Below are the code and all the weights of a small trained network. Each question names an input and a class and asks about switching units off, where a switched-off unit gives its printed mean instead of its output.

import numpy as np


def w(rows, s, z=0):
    codes = np.array(rows[::2]) - 128.0
    scale = np.full(codes.shape[1], s)
    scale[-1] = z or s
    return codes * scale


def norm(h):
    return h / np.sqrt((h * h).mean(-1, keepdims=True) + 1e-5)


def f(y):
    return np.maximum(y, 0)


def log_softmax(a):
    a = a - a.max(-1, keepdims=True)
    return a - np.log(np.exp(a).sum(-1, keepdims=True))


def net(x, mask):
    res = np.array(x, float).reshape(1, 5) / 4 @ E
    u = 0
    for l in range(3):
        y = f(norm(res) @ A[l][:, :-1].T + A[l][:, -1])
        res = res + np.where(mask[u : u + 5], y, B[l][:, -1]) @ B[l][:, :-1]
        u += 5
    return log_softmax(norm(res)[-1] @ U[:, :-1].T + U[:, -1])


A, B = {}, {}
E = w([
[198,163,99,58,190,39],'x0',
[101,207,127,146,114,72],'x1',
[180,112,84,114,46,236],'x2',
[88,121,7,203,166,2],'x3',
[159,201,119,189,87,127],'x4',
],0.006)
A[0] = w([
[95,59,33,156,78,78,122],'L0N0',
[79,58,134,130,39,102,128],'L0N1',
[176,118,135,79,112,72,3],'L0N2',
[64,140,47,118,175,147,5],'L0N3',
[71,108,106,75,254,67,173],'L0N4',
],0.0086,0.0016)
B[0] = w([
[90,130,170,36,213,207,207],'L0N0',
[2,90,137,150,121,94,168],'L0N1',
[146,12,143,119,138,99,166],'L0N2',
[191,243,18,115,152,53,160],'L0N3',
[175,182,163,177,96,136,254],'L0N4',
],0.0071)
A[1] = w([
[224,20,116,84,119,117,184],'L1N0',
[144,200,99,59,160,206,252],'L1N1',
[254,108,68,52,65,57,48],'L1N2',
[119,108,213,65,75,125,133],'L1N3',
[10,123,52,113,184,139,161],'L1N4',
],0.008,0.0015)
B[1] = w([
[91,69,152,133,167,119,243],'L1N0',
[169,105,63,191,187,218,245],'L1N1',
[78,72,130,105,21,93,253],'L1N2',
[184,254,38,144,148,137,220],'L1N3',
[164,101,52,86,102,143,239],'L1N4',
],0.0088,0.0047)
A[2] = w([
[199,131,122,119,135,71,179],'L2N0',
[188,199,43,137,177,160,112],'L2N1',
[41,117,79,189,60,171,153],'L2N2',
[146,83,95,86,108,116,209],'L2N3',
[56,56,253,149,198,106,8],'L2N4',
],0.007,0.0018)
B[2] = w([
[108,137,254,129,67,147,198],'L2N0',
[151,127,82,134,202,210,255],'L2N1',
[89,147,240,146,55,90,220],'L2N2',
[86,56,188,156,64,178,206],'L2N3',
[110,163,112,167,165,175,158],'L2N4',
],0.0087,0.005)
U = w([
[255,160,21,97,206,185,2],'0',
[98,52,185,75,3,97,128],'1',
[176,76,119,192,147,159,228],'2',
[183,113,115,163,125,151,150],'3',
],0.0068,0.00094)

Each question gives the input, the list of numbers given to net, and the class t.
The units are the neurons (one row each of A and B). Each row of codes is followed by its name. A weight is (code - 128) times the scale printed after its matrix; where a second scale follows, it is the last column's (A, B and U).
mask holds one flag per neuron, layer by layer. A switched-off neuron (its flag False) gives its mean, the last column of its row in B, instead of its output. The means were averaged over made-up inputs and are rounded, as every weight is.
A unit's drop is (log p(t) with every unit on - log p(t) with that unit switched off) / (log p(t) with every unit on - log p(t) with every unit switched off).
The circuit of an input: a set's keep is (log p(t) with only the set's units on - log p(t) with every unit switched off) / (log p(t) with every unit on - log p(t) with every unit switched off). Starting from the 12 units with the biggest drops (on a tie, the unit counted first), units are removed one at a time, each time the one whose removal leaves the highest keep (on an exact tie, the one counted first), for as long as the keep stays at least 0.8.
circuit, biggest first: the units of the circuit, biggest drop first
top k neurons: the k neurons with the biggest drops, biggest first
top k neurons in layer l: the k neurons of layer l with the biggest drops, biggest first
drop when u is switched off: that unit's drop, to one decimal
input [-3,-4,6,7,-5], class 0: top 3 neurons	L0N0, L0N3, L1N2
input [8,6,3,5,2], class 1: top neuron in layer 0	L0N2
input [-8,-5,1,7,7], class 1: top 4 neurons	L0N1, L2N2, L1N3, L1N1
input [-6,2,-8,8,2], class 0: top 3 neurons in layer 1	L1N2, L1N4, L1N0
input [-3,2,6,8,-8], class 0: circuit, biggest first	L0N0, L0N3
input [5,-2,-4,-1,-4], class 1: top 2 neurons in layer 1	L1N2, L1N1
input [-3,5,-3,-7,5], class 0: top 2 neurons in layer 0	L0N4, L0N1
input [7,-2,0,6,7], class 1: top 3 neurons	L1N2, L1N3, L0N2
input [6,-6,2,-2,0], class 1: top 2 neurons	L1N2, L0N0
input [-5,-1,1,8,6], class 0: top 4 neurons	L0N0, L1N2, L0N3, L1N4
input [5,0,5,-1,-6], class 1: top 3 neurons	L1N2, L0N0, L2N1
input [4,3,-7,-7,-3], class 0: top 2 neurons in layer 1	L1N3, L1N2
input [-1,3,0,-4,6], class 0: top 2 neurons in layer 0	L0N4, L0N1
input [1,-3,0,-4,-7], class 0: top 2 neurons	L1N3, L1N2
input [-5,0,-4,2,6], class 1: top 2 neurons in layer 1	L1N3, L1N1
input [-3,-3,-1,3,2], class 0: top neuron in layer 0	L0N0
input [7,1,-5,-2,8], class 1: top 2 neurons in layer 0	L0N0, L0N2
input [7,1,-7,0,3], class 1: top 2 neurons in layer 2	L2N0, L2N1
input [-5,4,-2,1,4], class 1: top 3 neurons in layer 1	L1N3, L1N1, L1N4
input [-2,0,-6,-7,2], class 0: top neuron in layer 1	L1N3
input [8,3,2,3,7], class 1: drop when L1N2 is switched off	0.6
